Below are the code and all the weights of a small trained network. Each question names an input and a class and asks about switching units off, where a switched-off unit gives its printed mean instead of its output.

import numpy as np


def w(rows, s, z=0):
    codes = np.array(rows[::2]) - 128.0
    scale = np.full(codes.shape[1], s)
    scale[-1] = z or s
    return codes * scale


def norm(h):
    return h / np.sqrt((h * h).mean(-1, keepdims=True) + 1e-5)


def f(y):
    return np.maximum(y, 0)


def log_softmax(a):
    a = a - a.max(-1, keepdims=True)
    return a - np.log(np.exp(a).sum(-1, keepdims=True))


def net(x, mask):
    res = np.array(x, float).reshape(1, 2) / 4 @ E
    u = 0
    for l in range(3):
        y = f(norm(res) @ A[l][:, :-1].T + A[l][:, -1])
        res = res + np.where(mask[u : u + 3], y, B[l][:, -1]) @ B[l][:, :-1]
        u += 3
    return log_softmax(norm(res)[-1] @ U[:, :-1].T + U[:, -1])


A, B = {}, {}
E = w([
[128,138,144,1],'x0',
[82,56,171,193],'x1',
],0.0064)
A[0] = w([
[106,165,103,218,6],'L0N1',
[254,79,150,187,141],'L0N2',
[196,65,112,176,85],'L0N3',
],0.0086,0.0012)
B[0] = w([
[177,255,211,109,253],'L0N1',
[208,63,55,112,227],'L0N2',
[126,116,78,63,211],'L0N3',
],0.0088,0.0033)
A[1] = w([
[140,111,130,60,164],'L1N1',
[153,196,253,94,4],'L1N2',
[240,148,90,83,70],'L1N3',
],0.0054,0.0025)
B[1] = w([
[101,154,136,225,215],'L1N1',
[10,190,197,121,153],'L1N2',
[2,105,112,159,254],'L1N3',
],0.008,0.0041)
A[2] = w([
[90,130,204,50,92],'L2N1',
[124,167,1,83,4],'L2N2',
[114,119,138,53,143],'L2N3',
],0.0099,0.0037)
B[2] = w([
[140,155,88,99,253],'L2N1',
[116,3,161,124,226],'L2N2',
[223,115,143,245,203],'L2N3',
],0.012,0.004)
U = w([
[245,225,66,165,161],'0',
[133,3,186,138,156],'1',
[1,225,109,81,192],'2',
[105,163,189,28,2],'3',
],0.013,0.0081)

Each question gives the input, the list of numbers given to net, and the class t.
The units are the neurons (one row each of A and B). Each row of codes is followed by its name. A weight is (code - 128) times the scale printed after its matrix; where a second scale follows, it is the last column's (A, B and U).
mask holds one flag per neuron, layer by layer. A switched-off neuron (its flag False) gives its mean, the last column of its row in B, instead of its output. The means were averaged over made-up inputs and are rounded, as every weight is.
A unit's drop is (log p(t) with every unit on - log p(t) with that unit switched off) / (log p(t) with every unit on - log p(t) with every unit switched off).
The circuit of an input: a set's keep is (log p(t) with only the set's units on - log p(t) with every unit switched off) / (log p(t) with every unit on - log p(t) with every unit switched off). Starting from all 9 units, units are removed one at a time, each time the one whose removal leaves the highest keep (on an exact tie, the one counted first), for as long as the keep stays at least 0.8.
circuit, biggest first: the units of the circuit, biggest drop first
most important unit: the unit with the biggest drop
k most important neurons: the k neurons with the biggest drops, biggest first
top k neurons in layer l: the k neurons of layer l with the biggest drops, biggest first
input [-2,0], class 2: most important unit : L1N2
input [-2,-1], class 2: 4 most important neurons : L0N1; L1N2; L2N3; L1N3
input [-8,6], class 0: circuit, biggest first : L2N2; L0N1
input [-7,6], class 0: 3 most important neurons : L2N2; L0N1; L1N3
input [-6,6], class 0: circuit, biggest first : L2N2; L0N1
input [2,-3], class 2: top 2 neurons in layer 0 : L0N3; L0N2
input [-4,-5], class 1: 2 most important neurons : L2N2; L0N2
input [-6,-8], class 1: circuit, biggest first : L2N2; L1N1
input [0,0], class 2: 2 most important neurons : L2N2; L2N3
input [-1,2], class 2: circuit, biggest first : L2N2; L2N3
input [7,5], class 0: circuit, biggest first : L2N3; L2N1
input [-2,-6], class 1: 2 most important neurons : L0N1; L2N2
input [1,2], class 2: circuit, biggest first : L2N3; L2N2
input [0,-4], class 1: 3 most important neurons : L0N1; L2N2; L1N2
input [-2,3], class 2: top 2 neurons in layer 0 : L0N1; L0N3
input [-4,4], class 0: top 2 neurons in layer 0 : L0N1; L0N2
input [0,-3], class 2: most important neuron : L1N3
input [2,-5], class 1: 2 most important neurons : L0N1; L2N2
input [7,-2], class 0: 2 most important neurons : L2N3; L0N2
input [7,-5], class 0: 4 most important neurons : L2N3; L0N2; L2N1; L0N3
input [-3,-3], class 2: 4 most important neurons : L1N2; L0N1; L2N3; L1N3
input [-1,-3], class 2: most important unit : L1N3
input [-1,0], class 2: 3 most important neurons : L1N2; L0N1; L1N3
